Below is a small trained network, with its code and all its weights. Each question gives an input and a class and asks what happens when units are switched off, that is, made to give their printed mean instead of their output.

import numpy as np


def w(rows, s, z=0):
    codes = np.array(rows[::2]) - 128.0
    scale = np.full(codes.shape[1], s)
    scale[-1] = z or s
    return codes * scale


def f(y):
    return y / 2 * (1 + np.tanh(0.7978845608 * (y + 0.044715 * y**3)))


def log_softmax(a):
    a = a - a.max(-1, keepdims=True)
    return a - np.log(np.exp(a).sum(-1, keepdims=True))


def net(x, mask):
    res = np.array(x, float).reshape(1, 8) / 4 @ E
    y = f(res @ A[0][:, :-1].T + A[0][:, -1])
    res = res + np.where(mask, y, B[0][:, -1]) @ B[0][:, :-1]
    return log_softmax(res[-1] @ U[:, :-1].T + U[:, -1])


A, B = {}, {}
E = w([
[127,125,128,115,112],'x0',
[102,3,103,157,164],'x1',
[174,128,46,70,137],'x2',
[117,119,128,104,79],'x3',
[130,124,125,124,124],'x4',
[87,152,101,80,186],'x5',
[122,134,110,145,140],'x6',
[126,123,127,115,114],'x7',
],0.012)
A[0] = w([
[101,110,124,101,106,114],'neuron 1',
[173,173,62,60,110,105],'neuron 2',
[128,115,133,174,148,113],'neuron 3',
[100,50,177,182,100,128],'neuron 4',
[195,251,136,194,84,236],'neuron 5',
[125,66,152,186,119,134],'neuron 6',
[136,243,180,171,75,254],'neuron 7',
[158,98,141,55,116,115],'neuron 8',
[94,183,119,89,57,160],'neuron 9',
[145,13,75,100,201,200],'neuron 10',
[134,67,139,205,97,113],'neuron 11',
[138,170,85,130,174,116],'neuron 12',
[124,97,162,96,79,137],'neuron 13',
[203,226,174,209,91,61],'neuron 14',
[138,45,204,91,152,123],'neuron 15',
[67,133,140,122,190,156],'neuron 16',
[98,184,103,94,132,107],'neuron 17',
[103,165,87,76,160,131],'neuron 18',
[143,110,131,153,178,158],'neuron 19',
[232,96,37,131,89,137],'neuron 20',
[75,93,132,226,85,112],'neuron 21',
[97,69,94,98,187,201],'neuron 22',
[137,112,132,174,95,109],'neuron 23',
[182,101,164,123,114,142],'neuron 24',
[152,101,99,96,122,130],'neuron 25',
],0.011,0.0069)
B[0] = w([
[163,192,182,87,194,133],'neuron 1',
[210,134,79,72,146,193],'neuron 2',
[138,165,106,136,117,140],'neuron 3',
[154,200,70,170,146,187],'neuron 4',
[117,89,164,86,131,240],'neuron 5',
[191,228,3,148,111,174],'neuron 6',
[75,16,158,75,111,247],'neuron 7',
[162,115,165,178,188,148],'neuron 8',
[131,133,129,98,161,182],'neuron 9',
[39,94,87,188,95,241],'neuron 10',
[203,213,36,192,226,171],'neuron 11',
[136,145,161,119,189,157],'neuron 12',
[128,132,106,235,139,145],'neuron 13',
[90,146,216,188,20,186],'neuron 14',
[135,157,52,95,116,164],'neuron 15',
[96,13,196,139,108,173],'neuron 16',
[194,132,125,169,169,162],'neuron 17',
[233,115,187,45,221,179],'neuron 18',
[87,150,144,150,134,155],'neuron 19',
[69,60,188,129,94,186],'neuron 20',
[179,178,84,131,123,175],'neuron 21',
[104,144,154,113,75,211],'neuron 22',
[108,116,64,118,209,140],'neuron 23',
[62,139,68,168,131,142],'neuron 24',
[121,94,139,125,139,152],'neuron 25',
],0.0059,0.013)
U = w([
[57,170,149,147,40,181],'0',
[108,64,174,12,164,184],'1',
[253,239,108,49,246,6],'2',
],0.0067,0.0011)

Each question gives the input, the list of numbers given to net, and the class t.
The units are the neurons (one row each of A and B). Each row of codes is followed by its name. A weight is (code - 128) times the scale printed after its matrix; where a second scale follows, it is the last column's (A, B and U).
mask holds one flag per neuron, in row order. A switched-off neuron (its flag False) gives its mean, the last column of its row in B, instead of its output. The means were averaged over made-up inputs and are rounded, as every weight is.
A unit's drop is (log p(t) with every unit on - log p(t) with that unit switched off) / (log p(t) with every unit on - log p(t) with every unit switched off).
The circuit of an input: a set's keep is (log p(t) with only the set's units on - log p(t) with every unit switched off) / (log p(t) with every unit on - log p(t) with every unit switched off). Starting from the 12 units with the biggest drops (on a tie, the unit counted first), units are removed one at a time, each time the one whose removal leaves the highest keep (on an exact tie, the one counted first), for as long as the keep stays at least 0.8.
circuit, biggest first: the units of the circuit, biggest drop first
k most important neurons: the k neurons with the biggest drops, biggest first
drop when u is switched off: that unit's drop, to one decimal
input [-7,-2,-8,7,1,5,5,1], class 1: circuit, biggest first -> neuron 7; neuron 10
input [5,-7,7,-3,2,-3,2,-7], class 1: circuit, biggest first -> neuron 7; neuron 5
input [-6,-6,3,-3,2,-6,2,-7], class 1: circuit, biggest first -> neuron 7
input [3,-4,2,-2,0,-5,6,-5], class 1: circuit, biggest first -> neuron 5; neuron 7
input [5,5,1,0,0,-4,-4,-8], class 0: circuit, biggest first -> neuron 10; neuron 18
input [8,8,-8,-8,7,2,-4,-7], class 0: 2 most important neurons -> neuron 10; neuron 16
input [6,-7,8,-8,6,-4,-6,8], class 1: 2 most important neurons -> neuron 20; neuron 7
input [-5,-6,2,-8,-6,-1,-7,4], class 1: 2 most important neurons -> neuron 7; neuron 5
input [-1,-6,0,2,-2,6,-6,-5], class 1: 2 most important neurons -> neuron 7; neuron 11
input [0,7,-1,-3,7,-5,-5,4], class 2: 2 most important neurons -> neuron 11; neuron 6
input [3,4,-1,-6,-7,4,-4,8], class 0: drop when neuron 10 is switched off -> 0.2
input [-4,3,-1,-2,0,-1,-8,-1], class 2: drop when neuron 6 is switched off -> 0.2
input [8,8,6,8,5,-4,-2,-2], class 0: drop when neuron 10 is switched off -> 0.1
input [-1,-8,-1,0,-3,4,-2,1], class 1: circuit, biggest first -> neuron 7
